Here is a tiny trained network, its code and every weight. The questions are about switching its units off for an input and a target symbol, where a switched-off unit gives its printed mean instead of its output.

import numpy as np


def w(rows, s, z=0):
    codes = np.array(rows[::2]) - 128.0
    scale = np.full(codes.shape[1], s)
    scale[-1] = z or s
    return codes * scale


def norm(h):
    return h / np.sqrt((h * h).mean(-1, keepdims=True) + 1e-5)


def f(y):
    return np.maximum(y, 0)


def softmax(a):
    e = np.exp(a - a.max(-1, keepdims=True))
    return e / e.sum(-1, keepdims=True)


def log_softmax(a):
    a = a - a.max(-1, keepdims=True)
    return a - np.log(np.exp(a).sum(-1, keepdims=True))


def net(x, mask):
    ids = ['βγζθλμ'.index(c) for c in x.split()]
    T = len(ids)
    res = E[ids] + P[:T]
    r = norm(res)
    for j in range(2):
        rows = slice(3 * j, 3 * j + 3)
        q, k, v = (r @ M[0][rows].T for M in (Q, K, V))
        z = softmax(np.where(np.tri(T) > 0, q @ k.T / 3**0.5, -1e9)) @ v
        o = O[0][rows]
        res = res + np.where(mask[j], z, o[:, -1]) @ o[:, :-1]
    y = f(norm(res) @ A[0][:, :-1].T + A[0][:, -1])
    res = res + np.where(mask[2:14], y, B[0][:, -1]) @ B[0][:, :-1]
    return log_softmax(norm(res)[-1] @ U[:, :-1].T + U[:, -1])


Q, K, V, O, A, B = {}, {}, {}, {}, {}, {}
E = w([
[182,69,88,99,208],'β',
[61,129,246,80,80],'γ',
[255,74,37,97,137],'ζ',
[90,152,197,62,224],'θ',
[202,193,109,81,21],'λ',
[152,242,213,61,61],'μ',
],0.0082)
P = w([
[95,64,144,229,98],'0',
[255,97,176,117,131],'1',
[234,109,176,159,137],'2',
[119,48,167,42,65],'3',
[181,101,162,70,116],'4',
[94,221,41,129,154],'5',
[131,168,75,73,155],'6',
[172,140,131,113,176],'7',
[110,94,120,54,175],'8',
],0.012)
Q[0] = w([
[162,132,164,110,153],'head 0',
[60,183,50,157,127],'head 0',
[53,116,49,4,100],'head 0',
[117,95,110,132,162],'head 1',
[132,117,163,176,130],'head 1',
[199,179,132,37,104],'head 1',
],0.025)
K[0] = w([
[140,172,124,165,142],'head 0',
[123,53,176,91,76],'head 0',
[185,133,130,4,131],'head 0',
[120,136,119,109,160],'head 1',
[125,114,125,172,125],'head 1',
[142,204,126,83,121],'head 1',
],0.031)
V[0] = w([
[181,76,17,104,116],'head 0',
[164,191,155,114,67],'head 0',
[118,108,151,95,254],'head 0',
[134,192,163,83,177],'head 1',
[129,60,49,118,219],'head 1',
[175,123,44,92,57],'head 1',
],0.031)
O[0] = w([
[92,35,224,42,74,183],'head 0',
[217,139,160,85,230,145],'head 0',
[47,51,2,130,106,141],'head 0',
[111,62,107,96,238,249],'head 1',
[216,60,68,201,71,11],'head 1',
[182,191,40,66,116,181],'head 1',
],0.019,0.016)
A[0] = w([
[253,112,96,109,33,62],'neuron 0',
[105,149,94,131,226,173],'neuron 1',
[137,162,82,155,192,139],'neuron 2',
[205,139,193,109,181,90],'neuron 3',
[129,175,112,173,135,41],'neuron 4',
[132,219,68,59,58,21],'neuron 5',
[177,180,106,230,174,25],'neuron 6',
[55,175,11,201,178,4],'neuron 7',
[175,214,37,149,98,119],'neuron 8',
[139,153,126,164,56,75],'neuron 9',
[136,103,241,119,142,145],'neuron 10',
[169,132,165,135,149,43],'neuron 11',
],0.022,0.0027)
B[0] = w([
[6,111,130,108,137,179],'neuron 0',
[84,84,128,56,118,246],'neuron 1',
[117,103,145,114,186,194],'neuron 2',
[191,191,90,122,109,231],'neuron 3',
[113,100,156,137,134,143],'neuron 4',
[252,108,162,81,165,161],'neuron 5',
[67,83,161,77,143,167],'neuron 6',
[203,69,180,184,163,192],'neuron 7',
[126,115,175,88,122,159],'neuron 8',
[104,192,148,100,150,151],'neuron 9',
[198,84,133,150,138,212],'neuron 10',
[148,148,106,125,104,162],'neuron 11',
],0.042,0.014)
U = w([
[150,171,93,151,71,254],'β',
[111,107,254,99,110,177],'γ',
[78,91,136,51,87,77],'ζ',
[135,44,115,165,172,63],'θ',
[151,177,109,91,156,107],'λ',
[74,126,180,64,201,93],'μ',
],0.01,0.0042)

Each question gives the input, a string of symbols that net reads in full, and the target symbol t.
The units are the heads (3 rows each of Q, K, V and O) and the neurons (one row each of A and B). Each row of codes is followed by its name. A weight is (code - 128) times the scale printed after its matrix; where a second scale follows, it is the last column's (O, A, B and U).
mask holds one flag per unit, heads first, then neurons. A switched-off unit (its flag False) gives its mean, the last column of its rows in O or B, instead of its output. The means were averaged over made-up inputs and are rounded, as every weight is.
A unit's drop is (log p(t) with every unit on - log p(t) with that unit switched off) / (log p(t) with every unit on - log p(t) with every unit switched off).
The circuit of an input: a set's keep is (log p(t) with only the set's units on - log p(t) with every unit switched off) / (log p(t) with every unit on - log p(t) with every unit switched off). Starting from the 12 units with the biggest drops (on a tie, the unit counted first), units are removed one at a time, each time the one whose removal leaves the highest keep (on an exact tie, the one counted first), for as long as the keep stays at least 0.8.
circuit, biggest first: the units of the circuit, biggest drop first
unit that matters most: the unit with the biggest drop
k most important neurons: the k neurons with the biggest drops, biggest first
which heads matter: for each layer, one digit per head in row order, 1 if its drop is at least 0.15 and else 0, layers parted by /
drop when u is switched off: that unit's drop, to one decimal
input ζ γ θ, target γ: unit that matters most -> head 0
input β γ β γ λ θ β β, target θ: circuit, biggest first -> (head 0; neuron 7)
input λ β β, target β: circuit, biggest first -> (head 0; neuron 3; head 1)
input μ μ γ ζ, target λ: which heads matter -> 10
input μ λ λ β, target λ: circuit, biggest first -> (head 0; neuron 3; head 1)
input θ θ ζ θ, target θ: circuit, biggest first -> (neuron 7; head 0)
input β μ γ θ λ, target λ: circuit, biggest first -> (head 0; neuron 3)
input θ λ γ λ λ β β ζ, target ζ: which heads matter -> 10
input β θ ζ λ θ θ ζ γ, target θ: circuit, biggest first -> (head 0; neuron 7)
input β ζ θ ζ, target θ: 2 most important neurons -> (neuron 10; neuron 1)
input γ μ θ μ θ ζ β β θ, target ζ: 2 most important neurons -> (neuron 7; neuron 10)
input ζ ζ γ β β ζ, target ζ: circuit, biggest first -> (neuron 0; head 1)
input μ μ β λ λ λ θ, target λ: drop when neuron 3 is switched off -> 0.3
input ζ γ β, target γ: unit that matters most -> head 0
input μ θ λ β β, target λ: drop when head 0 is switched off -> 0.7
input μ β β θ ζ β β θ β, target θ: drop when neuron 1 is switched off -> 0.2
input β ζ ζ γ μ β β θ γ, target ζ: drop when neuron 10 is switched off -> 0.0
